Below are the code and all the weights of a small trained network. Each question names an input and a target symbol and asks about switching units off, where a switched-off unit gives its printed mean instead of its output.

import numpy as np


def w(rows, s, z=0):
    codes = np.array(rows[::2]) - 128.0
    scale = np.full(codes.shape[1], s)
    scale[-1] = z or s
    return codes * scale


def norm(h):
    return h / np.sqrt((h * h).mean(-1, keepdims=True) + 1e-5)


def f(y):
    return np.maximum(y, 0)


def softmax(a):
    e = np.exp(a - a.max(-1, keepdims=True))
    return e / e.sum(-1, keepdims=True)


def log_softmax(a):
    a = a - a.max(-1, keepdims=True)
    return a - np.log(np.exp(a).sum(-1, keepdims=True))


def net(x, mask):
    ids = ['Ξβηθμσ'.index(c) for c in x.split()]
    T = len(ids)
    res = E[ids] + P[:T]
    u = 0
    for l in range(3):
        q, k, v = (norm(res) @ M[l].T for M in (Q, K, V))
        z = softmax(np.where(np.tri(T) > 0, q @ k.T / 4**0.5, -1e9)) @ v
        res = res + np.where(mask[u], z, O[l][:, -1]) @ O[l][:, :-1]
        u += 1
        y = f(norm(res) @ A[l][:, :-1].T + A[l][:, -1])
        res = res + np.where(mask[u : u + 4], y, B[l][:, -1]) @ B[l][:, :-1]
        u += 4
    return log_softmax(norm(res)[-1] @ U[:, :-1].T + U[:, -1])


Q, K, V, O, A, B = {}, {}, {}, {}, {}, {}
E = w([
[106,117,202],'Ξ',
[126,57,176],'β',
[115,116,209],'η',
[2,161,78],'θ',
[218,128,79],'μ',
[216,13,205],'σ',
],0.017)
P = w([
[119,162,142],'0',
[19,6,103],'1',
[237,146,119],'2',
[100,143,128],'3',
[40,189,67],'4',
[228,121,136],'5',
[53,142,144],'6',
[29,200,69],'7',
[234,118,142],'8',
[55,121,128],'9',
[4,51,45],'10',
[251,101,89],'11',
[15,65,177],'12',
],0.012)
Q[0] = w([
[188,147,86],'L0H1',
[46,147,114],'L0H1',
[64,7,109],'L0H1',
[62,168,151],'L0H1',
],0.014)
K[0] = w([
[181,70,55],'L0H1',
[114,177,150],'L0H1',
[200,67,254],'L0H1',
[165,227,121],'L0H1',
],0.009)
V[0] = w([
[147,194,153],'L0H1',
[93,56,184],'L0H1',
[141,61,171],'L0H1',
[54,254,103],'L0H1',
],0.0098)
O[0] = w([
[132,156,149,114],'L0H1',
[136,27,207,254],'L0H1',
[2,127,192,229],'L0H1',
[67,115,134,16],'L0H1',
],0.0079,0.0058)
A[0] = w([
[99,80,54,40],'L0N1',
[133,78,127,169],'L0N2',
[161,81,83,121],'L0N3',
[4,137,41,254],'L0N4',
],0.015,0.0036)
B[0] = w([
[178,141,122,150],'L0N1',
[157,157,157,211],'L0N2',
[1,245,254,156],'L0N3',
[193,10,148,254],'L0N4',
],0.0077,0.0075)
Q[1] = w([
[251,174,55],'L1H1',
[115,117,218],'L1H1',
[103,189,111],'L1H1',
[55,102,145],'L1H1',
],0.013)
K[1] = w([
[159,205,37],'L1H1',
[104,202,40],'L1H1',
[160,251,111],'L1H1',
[134,141,131],'L1H1',
],0.012)
V[1] = w([
[204,46,28],'L1H1',
[255,194,224],'L1H1',
[114,201,80],'L1H1',
[191,122,148],'L1H1',
],0.0069)
O[1] = w([
[103,85,172,92],'L1H1',
[89,193,224,133],'L1H1',
[87,255,90,1],'L1H1',
[95,150,186,142],'L1H1',
],0.0087,0.0059)
A[1] = w([
[121,165,179,163],'L1N1',
[145,153,94,20],'L1N2',
[244,216,194,3],'L1N3',
[116,61,177,48],'L1N4',
],0.011,0.0022)
B[1] = w([
[93,232,253,161],'L1N1',
[151,184,59,129],'L1N2',
[212,201,183,161],'L1N3',
[58,210,43,254],'L1N4',
],0.0068,0.009)
Q[2] = w([
[70,166,129],'L2H1',
[3,13,133],'L2H1',
[29,134,33],'L2H1',
[51,253,234],'L2H1',
],0.0053)
K[2] = w([
[76,187,158],'L2H1',
[211,136,68],'L2H1',
[144,248,111],'L2H1',
[172,84,172],'L2H1',
],0.014)
V[2] = w([
[185,167,170],'L2H1',
[9,141,105],'L2H1',
[156,116,115],'L2H1',
[179,169,39],'L2H1',
],0.013)
O[2] = w([
[165,116,173,129],'L2H1',
[46,183,2,106],'L2H1',
[109,94,163,123],'L2H1',
[178,173,128,4],'L2H1',
],0.011)
A[2] = w([
[74,178,5,175],'L2N1',
[57,82,130,109],'L2N2',
[195,97,163,227],'L2N3',
[190,236,165,254],'L2N4',
],0.012,0.0041)
B[2] = w([
[119,6,112,136],'L2N1',
[123,61,40,238],'L2N2',
[119,177,101,255],'L2N3',
[157,139,27,164],'L2N4',
],0.012,0.0072)
U = w([
[9,147,144,93],'Ξ',
[95,99,127,38],'β',
[56,143,166,84],'η',
[123,84,70,134],'θ',
[146,162,121,254],'μ',
[253,99,217,165],'σ',
],0.011,0.0058)

Each question gives the input, a string of symbols that net reads in full, and the target symbol t.
The units are the heads (4 rows each of Q, K, V and O) and the neurons (one row each of A and B). Each row of codes is followed by its name. A weight is (code - 128) times the scale printed after its matrix; where a second scale follows, it is the last column's (O, A, B and U).
mask holds one flag per unit, layer by layer, with each layer's heads first. A switched-off unit (its flag False) gives its mean, the last column of its rows in O or B, instead of its output. The means were averaged over made-up inputs and are rounded, as every weight is.
A unit's drop is (log p(t) with every unit on - log p(t) with that unit switched off) / (log p(t) with every unit on - log p(t) with every unit switched off).
The circuit of an input: a set's keep is (log p(t) with only the set's units on - log p(t) with every unit switched off) / (log p(t) with every unit on - log p(t) with every unit switched off). Starting from the 12 units with the biggest drops (on a tie, the unit counted first), units are removed one at a time, each time the one whose removal leaves the highest keep (on an exact tie, the one counted first), for as long as the keep stays at least 0.8.
circuit, biggest first: the units of the circuit, biggest drop first
unit that matters most: the unit with the biggest drop
top k neurons: the k neurons with the biggest drops, biggest first
top k neurons in layer l: the k neurons of layer l with the biggest drops, biggest first
drop when u is switched off: that unit's drop, to one decimal
input Ξ σ μ Ξ η η Ξ Ξ Ξ, target Ξ: unit that matters most : L2H1
input Ξ μ β, target μ: top 3 neurons : (L0N3; L0N4; L1N3)
input η σ Ξ η θ Ξ μ σ Ξ Ξ β μ, target μ: top 3 neurons : (L2N4; L0N4; L0N3)
input Ξ θ θ θ μ Ξ μ μ θ σ η, target σ: top 2 neurons : (L0N4; L1N4)
input μ β Ξ, target μ: top 3 neurons : (L0N4; L2N4; L1N3)
input Ξ η η Ξ η μ μ Ξ Ξ, target μ: top 2 neurons in layer 1 : (L1N3; L1N1)
input θ μ η, target μ: top 2 neurons : (L1N3; L2N3)
input β μ η, target μ: top 4 neurons : (L0N4; L1N3; L0N3; L2N4)
input μ σ θ, target σ: top 2 neurons : (L0N4; L1N4)
input σ Ξ Ξ σ μ σ θ Ξ, target σ: top 3 neurons : (L0N4; L1N4; L0N2)
input Ξ η μ σ Ξ Ξ η η, target θ: top 2 neurons : (L0N4; L0N3)
input Ξ Ξ σ Ξ μ σ σ Ξ, target σ: top 2 neurons : (L0N4; L1N4)
input σ Ξ θ θ β θ σ σ Ξ Ξ σ θ, target σ: top 2 neurons in layer 0 : (L0N4; L0N1)
input μ μ η Ξ β, target σ: circuit, biggest first : (L2H1)
input η Ξ β Ξ η σ μ, target μ: top 2 neurons in layer 2 : (L2N4; L2N2)
input Ξ Ξ β Ξ Ξ, target θ: top 2 neurons in layer 0 : (L0N4; L0N3)
input θ μ β Ξ μ σ σ η, target σ: top 2 neurons in layer 0 : (L0N2; L0N4)
input σ η σ η Ξ Ξ η θ Ξ θ Ξ η, target θ: drop when L1H1 is switched off : 0.7
input Ξ σ μ θ Ξ σ Ξ θ, target θ: drop when L0N3 is switched off : 0.1
input σ Ξ θ θ Ξ β σ Ξ, target θ: top neuron in layer 2 : (L2N2)
